Here is a tiny trained network, its code and every weight. The questions are about switching its units off for an input and a class, where a switched-off unit gives its printed mean instead of its output.

import numpy as np


def w(rows, s, z=0):
    codes = np.array(rows[::2]) - 128.0
    scale = np.full(codes.shape[1], s)
    scale[-1] = z or s
    return codes * scale


def f(y):
    return np.maximum(y, 0)


def log_softmax(a):
    a = a - a.max(-1, keepdims=True)
    return a - np.log(np.exp(a).sum(-1, keepdims=True))


def net(x, mask):
    res = np.array(x, float).reshape(1, 4) / 4 @ E
    y = f(res @ A[0][:, :-1].T + A[0][:, -1])
    res = res + np.where(mask, y, B[0][:, -1]) @ B[0][:, :-1]
    return log_softmax(res[-1] @ U[:, :-1].T + U[:, -1])


A, B = {}, {}
E = w([
[145,116,42,135,86,5],'x0',
[82,27,154,39,227,105],'x1',
[216,137,200,130,97,79],'x2',
[129,239,161,107,122,102],'x3',
],0.011)
A[0] = w([
[112,115,72,98,91,114,48],'n1',
[138,120,110,187,34,99,171],'n2',
[152,171,112,212,54,121,3],'n3',
[182,160,105,183,82,106,90],'n4',
[110,164,173,120,199,188,142],'n5',
[219,149,204,74,147,50,136],'n6',
[168,186,172,124,133,62,178],'n7',
[160,168,152,183,69,89,142],'n8',
[54,10,112,114,132,168,141],'n9',
[102,135,36,143,90,84,219],'n10',
[151,85,160,142,128,122,135],'n11',
[92,246,150,147,98,209,168],'n12',
[108,164,139,154,126,165,93],'n13',
[202,155,92,191,26,114,102],'n14',
[70,112,25,140,110,43,91],'n15',
[73,87,46,123,174,110,147],'n16',
[116,137,183,107,151,90,158],'n17',
[95,135,38,138,101,90,203],'n18',
[126,93,161,116,175,191,164],'n19',
[72,165,186,172,130,143,31],'n20',
[149,184,126,178,7,124,80],'n21',
[109,133,138,161,129,106,34],'n22',
[101,53,105,126,155,134,159],'n23',
],0.012,0.004)
B[0] = w([
[138,153,90,155,122,113,158],'n1',
[175,126,97,76,160,136,212],'n2',
[171,112,78,104,168,216,215],'n3',
[164,75,54,63,142,185,207],'n4',
[47,154,196,175,78,139,215],'n5',
[98,61,105,144,15,68,231],'n6',
[78,91,108,76,41,111,213],'n7',
[142,83,103,84,98,166,219],'n8',
[121,93,153,188,254,106,244],'n9',
[174,204,52,122,140,122,213],'n10',
[125,54,108,132,119,123,161],'n11',
[107,203,165,83,99,194,252],'n12',
[115,158,130,119,122,154,169],'n13',
[198,66,82,30,159,209,246],'n14',
[145,193,67,146,127,61,220],'n15',
[140,185,135,181,185,88,217],'n16',
[69,118,125,152,99,67,175],'n17',
[142,207,74,107,142,104,205],'n18',
[95,99,188,157,161,170,211],'n19',
[110,168,163,133,74,130,166],'n20',
[152,81,101,26,143,196,241],'n21',
[126,119,110,121,135,133,130],'n22',
[144,105,155,205,202,105,205],'n23',
],0.009,0.014)
U = w([
[136,235,57,146,223,78,137],'0',
[84,68,143,103,32,67,192],'1',
[89,49,213,188,254,165,144],'2',
[55,239,220,104,104,221,178],'3',
[168,124,81,21,143,230,105],'4',
[221,108,99,157,138,97,3],'5',
],0.0083,0.0039)

Each question gives the input, the list of numbers given to net, and the class t.
The units are the neurons (one row each of A and B). Each row of codes is followed by its name. A weight is (code - 128) times the scale printed after its matrix; where a second scale follows, it is the last column's (A, B and U).
mask holds one flag per neuron, in row order. A switched-off neuron (its flag False) gives its mean, the last column of its row in B, instead of its output. The means were averaged over made-up inputs and are rounded, as every weight is.
A unit's drop is (log p(t) with every unit on - log p(t) with that unit switched off) / (log p(t) with every unit on - log p(t) with every unit switched off).
The circuit of an input: a set's keep is (log p(t) with only the set's units on - log p(t) with every unit switched off) / (log p(t) with every unit on - log p(t) with every unit switched off). Starting from the 12 units with the biggest drops (on a tie, the unit counted first), units are removed one at a time, each time the one whose removal leaves the highest keep (on an exact tie, the one counted first), for as long as the keep stays at least 0.8.
units of the circuit, in order: the units of the circuit, biggest drop first
most important unit: the unit with the biggest drop
top k neurons: the k neurons with the biggest drops, biggest first
drop when u is switched off: that unit's drop, to one decimal
input [1,5,-2,5], class 2: most important unit => n10
input [-7,-5,1,7], class 3: top 2 neurons => (n12 n5)
input [4,1,6,-3], class 1: units of the circuit, in order => (n6 n3)
input [2,6,7,-4], class 1: top 2 neurons => (n6 n3)
input [5,2,5,-4], class 5: top 2 neurons => (n5 n12)
input [-3,-6,-7,-8], class 2: top 2 neurons => (n9 n15)
input [7,3,3,1], class 0: top 2 neurons => (n15 n10)
input [1,5,-7,-2], class 2: top 2 neurons => (n9 n23)
input [-1,8,1,6], class 1: drop when n6 is switched off => 0.2
input [-8,3,1,1], class 3: drop when n5 is switched off => 0.2
input [-4,-2,-7,-2], class 3: drop when n9 is switched off => -0.1
